Below is a small trained network, with its code and all its weights. Each question gives an input and a class and asks what happens when units are switched off, that is, made to give their printed mean instead of their output.

import numpy as np


def w(rows, s, z=0):
    codes = np.array(rows[::2]) - 128.0
    scale = np.full(codes.shape[1], s)
    scale[-1] = z or s
    return codes * scale


def f(y):
    return y / 2 * (1 + np.tanh(0.7978845608 * (y + 0.044715 * y**3)))


def log_softmax(a):
    a = a - a.max(-1, keepdims=True)
    return a - np.log(np.exp(a).sum(-1, keepdims=True))


def net(x, mask):
    res = np.array(x, float).reshape(1, 4) / 4 @ E
    y = f(res @ A[0][:, :-1].T + A[0][:, -1])
    res = res + np.where(mask, y, B[0][:, -1]) @ B[0][:, :-1]
    return log_softmax(res[-1] @ U[:, :-1].T + U[:, -1])


A, B = {}, {}
E = w([
[188,40,95,156,118,171,161,191],'x0',
[167,142,10,197,137,9,48,158],'x1',
[118,168,147,132,31,173,57,181],'x2',
[183,112,135,154,62,159,89,41],'x3',
],0.013)
A[0] = w([
[31,130,103,35,197,164,168,216,129],'neuron 0',
[108,105,129,95,156,177,150,88,129],'neuron 1',
[111,135,130,100,106,159,203,104,102],'neuron 2',
[118,89,159,130,175,106,174,79,109],'neuron 3',
[63,107,212,56,107,245,191,110,104],'neuron 4',
[57,128,169,107,173,131,153,234,93],'neuron 5',
[100,224,157,89,144,97,105,76,103],'neuron 6',
[85,147,150,118,159,106,171,207,118],'neuron 7',
[196,49,155,148,147,222,171,194,114],'neuron 8',
[107,212,174,135,48,174,78,217,105],'neuron 9',
[119,80,135,126,218,126,191,87,124],'neuron 10',
[75,153,144,64,23,217,96,207,111],'neuron 11',
[168,85,177,174,101,156,115,35,103],'neuron 12',
[142,87,118,82,173,118,182,43,107],'neuron 13',
[223,147,129,104,56,171,164,15,121],'neuron 14',
[194,66,120,116,109,178,157,207,109],'neuron 15',
[42,193,195,52,118,111,111,58,115],'neuron 16',
[121,154,154,89,107,141,162,110,252],'neuron 17',
],0.011,0.02)
B[0] = w([
[119,111,159,87,78,167,55,108,210],'neuron 0',
[122,154,136,191,120,108,97,148,174],'neuron 1',
[112,140,80,160,103,101,117,143,165],'neuron 2',
[94,109,162,159,96,74,218,112,170],'neuron 3',
[151,165,48,248,109,84,83,197,254],'neuron 4',
[51,107,111,92,97,161,45,75,177],'neuron 5',
[183,178,50,106,132,178,192,88,185],'neuron 6',
[99,136,128,131,81,180,51,91,172],'neuron 7',
[202,219,88,90,165,173,172,102,198],'neuron 8',
[135,72,162,120,25,86,185,121,204],'neuron 9',
[148,53,144,148,104,102,162,62,196],'neuron 10',
[119,72,185,168,58,88,196,61,211],'neuron 11',
[48,123,125,102,111,189,49,79,173],'neuron 12',
[103,78,186,128,40,97,178,97,181],'neuron 13',
[67,88,143,84,124,162,38,97,195],'neuron 14',
[191,207,82,46,163,128,187,71,181],'neuron 15',
[198,196,62,53,191,153,178,93,217],'neuron 16',
[229,90,193,103,178,136,103,176,253],'neuron 17',
],0.011,0.02)
U = w([
[206,197,82,52,151,163,201,102,114],'0',
[144,61,183,123,80,57,212,98,119],'1',
[99,108,135,78,115,202,34,105,132],'2',
[175,172,34,210,125,15,77,170,151],'3',
[248,83,236,74,199,145,119,221,252],'4',
[95,134,143,111,143,124,147,171,94],'5',
[59,141,133,121,136,128,156,171,97],'6',
[102,124,113,160,173,118,151,186,100],'7',
],0.014,0.015)

Each question gives the input, the list of numbers given to net, and the class t.
The units are the neurons (one row each of A and B). Each row of codes is followed by its name. A weight is (code - 128) times the scale printed after its matrix; where a second scale follows, it is the last column's (A, B and U).
mask holds one flag per neuron, in row order. A switched-off neuron (its flag False) gives its mean, the last column of its row in B, instead of its output. The means were averaged over made-up inputs and are rounded, as every weight is.
A unit's drop is (log p(t) with every unit on - log p(t) with that unit switched off) / (log p(t) with every unit on - log p(t) with every unit switched off).
The circuit of an input: a set's keep is (log p(t) with only the set's units on - log p(t) with every unit switched off) / (log p(t) with every unit on - log p(t) with every unit switched off). Starting from the 12 units with the biggest drops (on a tie, the unit counted first), units are removed one at a time, each time the one whose removal leaves the highest keep (on an exact tie, the one counted first), for as long as the keep stays at least 0.8.
units of the circuit, in order: the units of the circuit, biggest drop first
most important unit: the unit with the biggest drop
top k neurons: the k neurons with the biggest drops, biggest first
drop of u: that unit's drop, to one decimal
input [8,-7,3,3], class 0: top 2 neurons => neuron 8; neuron 15
input [2,-8,-3,-8], class 2: most important unit => neuron 0
input [-4,-6,-8,-8], class 1: top 4 neurons => neuron 3; neuron 10; neuron 13; neuron 14
input [8,-3,8,8], class 0: top 4 neurons => neuron 8; neuron 15; neuron 13; neuron 10
input [-7,6,3,5], class 0: top 2 neurons => neuron 4; neuron 6
input [4,4,1,4], class 0: top 2 neurons => neuron 4; neuron 17
input [-2,-2,-6,-6], class 1: top 3 neurons => neuron 10; neuron 3; neuron 13
input [-7,-8,-6,-8], class 2: top 4 neurons => neuron 0; neuron 5; neuron 7; neuron 8
input [4,0,-8,-7], class 1: top 3 neurons => neuron 10; neuron 3; neuron 13
input [7,6,-7,4], class 0: top 3 neurons => neuron 4; neuron 11; neuron 9
input [-3,-1,-3,4], class 2: top 4 neurons => neuron 14; neuron 12; neuron 8; neuron 11
input [0,3,0,3], class 4: top 2 neurons => neuron 4; neuron 5
input [7,-6,8,3], class 1: top 4 neurons => neuron 11; neuron 9; neuron 16; neuron 6
input [-3,6,-7,1], class 1: units of the circuit, in order => neuron 4
input [5,3,0,3], class 0: top 2 neurons => neuron 4; neuron 17
input [0,-5,-4,-3], class 3: drop of neuron 14 => 0.0
input [-6,4,-3,3], class 0: drop of neuron 4 => 1.4
input [-3,-5,1,-4], class 3: drop of neuron 12 => 0.1
